Below are the code and all the weights of a small trained network. Each question names an input and a class and asks about switching units off, where a switched-off unit gives its printed mean instead of its output.

import numpy as np


def w(rows, s, z=0):
    codes = np.array(rows[::2]) - 128.0
    scale = np.full(codes.shape[1], s)
    scale[-1] = z or s
    return codes * scale


def f(y):
    return y / 2 * (1 + np.tanh(0.7978845608 * (y + 0.044715 * y**3)))


def log_softmax(a):
    a = a - a.max(-1, keepdims=True)
    return a - np.log(np.exp(a).sum(-1, keepdims=True))


def net(x, mask):
    res = np.array(x, float).reshape(1, 6) / 4 @ E
    y = f(res @ A[0][:, :-1].T + A[0][:, -1])
    res = res + np.where(mask, y, B[0][:, -1]) @ B[0][:, :-1]
    return log_softmax(res[-1] @ U[:, :-1].T + U[:, -1])


A, B = {}, {}
E = w([
[173,123,114,113,142,178,67,160,209,215,72],'x0',
[138,144,144,204,171,81,66,117,168,34,169],'x1',
[25,47,159,103,180,150,89,83,94,105,74],'x2',
[171,157,182,75,186,112,179,213,129,93,97],'x3',
[132,140,1,88,154,94,157,156,101,82,175],'x4',
[69,199,87,113,196,150,65,160,126,177,121],'x5',
],0.011)
A[0] = w([
[125,129,157,195,116,187,87,150,192,129,115,173],'neuron 1',
[174,149,184,131,113,117,125,121,197,110,112,164],'neuron 2',
[98,149,94,149,115,137,141,180,141,129,177,188],'neuron 3',
[51,57,167,102,195,123,145,154,125,103,65,155],'neuron 4',
[149,52,105,143,12,166,155,72,100,155,125,169],'neuron 5',
[118,155,82,125,140,133,101,144,93,166,166,220],'neuron 6',
[114,166,112,70,176,98,158,211,115,186,137,188],'neuron 7',
[60,110,87,100,128,114,93,86,118,138,143,167],'neuron 8',
[96,148,97,78,168,151,58,165,58,142,147,223],'neuron 9',
[190,138,143,130,122,129,188,156,78,126,139,207],'neuron 10',
[185,66,164,169,76,133,90,107,108,125,81,254],'neuron 11',
[106,94,135,138,143,117,127,133,95,84,167,182],'neuron 12',
[193,145,121,144,96,99,174,133,70,115,159,222],'neuron 13',
[152,165,138,223,82,135,108,124,192,126,92,156],'neuron 14',
[119,91,120,94,101,113,147,165,133,190,85,204],'neuron 15',
[88,125,101,159,148,72,37,83,95,89,153,212],'neuron 16',
[180,139,134,154,86,40,211,156,117,73,185,177],'neuron 17',
],0.011,0.0046)
B[0] = w([
[107,155,203,139,133,154,65,106,170,152,155,181],'neuron 1',
[181,131,209,143,123,107,78,175,156,134,160,181],'neuron 2',
[139,180,97,153,155,138,103,166,146,90,137,165],'neuron 3',
[85,60,183,82,152,183,85,50,35,107,70,196],'neuron 4',
[57,54,109,81,43,46,239,100,209,176,137,218],'neuron 5',
[123,150,34,138,129,147,98,122,189,142,122,174],'neuron 6',
[136,180,60,72,159,153,95,187,109,176,57,203],'neuron 7',
[142,117,56,198,123,168,135,43,122,124,146,182],'neuron 8',
[80,158,86,139,177,163,87,110,159,121,104,190],'neuron 9',
[114,207,148,52,69,144,123,168,106,84,149,195],'neuron 10',
[164,75,201,113,78,42,131,146,149,173,165,193],'neuron 11',
[147,114,125,146,156,63,158,97,94,89,135,185],'neuron 12',
[110,159,105,52,88,141,138,136,112,71,179,209],'neuron 13',
[125,172,187,176,126,90,125,161,152,171,146,187],'neuron 14',
[135,144,142,49,86,173,131,134,132,172,91,184],'neuron 15',
[208,107,104,205,202,109,176,60,145,107,159,217],'neuron 16',
[186,184,154,72,57,134,142,202,79,15,254,250],'neuron 17',
],0.0096,0.018)
U = w([
[195,201,112,70,74,98,183,198,72,9,240,145],'0',
[143,200,19,109,200,140,95,215,173,238,68,128],'1',
[169,151,3,254,187,105,137,80,180,115,189,121],'2',
[204,100,168,98,117,155,142,201,108,199,63,3],'3',
[180,28,126,176,226,4,145,101,47,58,131,57],'4',
[172,154,225,212,147,74,51,158,198,207,162,245],'5',
[53,65,121,127,190,170,75,65,65,121,80,165],'6',
[99,22,72,111,39,44,228,98,205,223,142,156],'7',
],0.009,0.0045)

Each question gives the input, the list of numbers given to net, and the class t.
The units are the neurons (one row each of A and B). Each row of codes is followed by its name. A weight is (code - 128) times the scale printed after its matrix; where a second scale follows, it is the last column's (A, B and U).
mask holds one flag per neuron, in row order. A switched-off neuron (its flag False) gives its mean, the last column of its row in B, instead of its output. The means were averaged over made-up inputs and are rounded, as every weight is.
A unit's drop is (log p(t) with every unit on - log p(t) with that unit switched off) / (log p(t) with every unit on - log p(t) with every unit switched off).
The circuit of an input: a set's keep is (log p(t) with only the set's units on - log p(t) with every unit switched off) / (log p(t) with every unit on - log p(t) with every unit switched off). Starting from the 12 units with the biggest drops (on a tie, the unit counted first), units are removed one at a time, each time the one whose removal leaves the highest keep (on an exact tie, the one counted first), for as long as the keep stays at least 0.8.
units of the circuit, in order: the units of the circuit, biggest drop first
unit that matters most: the unit with the biggest drop
k most important neurons: the k neurons with the biggest drops, biggest first
drop when u is switched off: that unit's drop, to one decimal
input [7,-8,5,-1,8,-4], class 7: units of the circuit, in order : neuron 5
input [-3,-5,5,7,-6,-3], class 6: 2 most important neurons : neuron 4; neuron 17
input [1,4,-7,-5,-1,5], class 5: 2 most important neurons : neuron 14; neuron 1
input [3,-2,4,-6,-1,7], class 2: 3 most important neurons : neuron 8; neuron 16; neuron 6
input [6,-8,-6,0,-5,1], class 1: 2 most important neurons : neuron 7; neuron 17
input [7,2,5,-6,-1,0], class 5: 3 most important neurons : neuron 1; neuron 14; neuron 13
input [8,4,8,0,6,-5], class 6: 2 most important neurons : neuron 4; neuron 17
input [3,7,7,1,-8,7], class 6: 2 most important neurons : neuron 4; neuron 17
input [-1,-4,-2,4,-8,-2], class 5: 2 most important neurons : neuron 17; neuron 2
input [4,3,-8,4,-3,1], class 5: 3 most important neurons : neuron 14; neuron 2; neuron 1
input [5,4,7,6,-6,3], class 6: drop when neuron 4 is switched off : 2.6
input [4,3,4,6,-1,0], class 6: drop when neuron 4 is switched off : 0.3
input [5,-7,0,-3,5,-2], class 7: drop when neuron 5 is switched off : 1.1
input [0,1,-3,-8,5,-3], class 7: unit that matters most : neuron 5
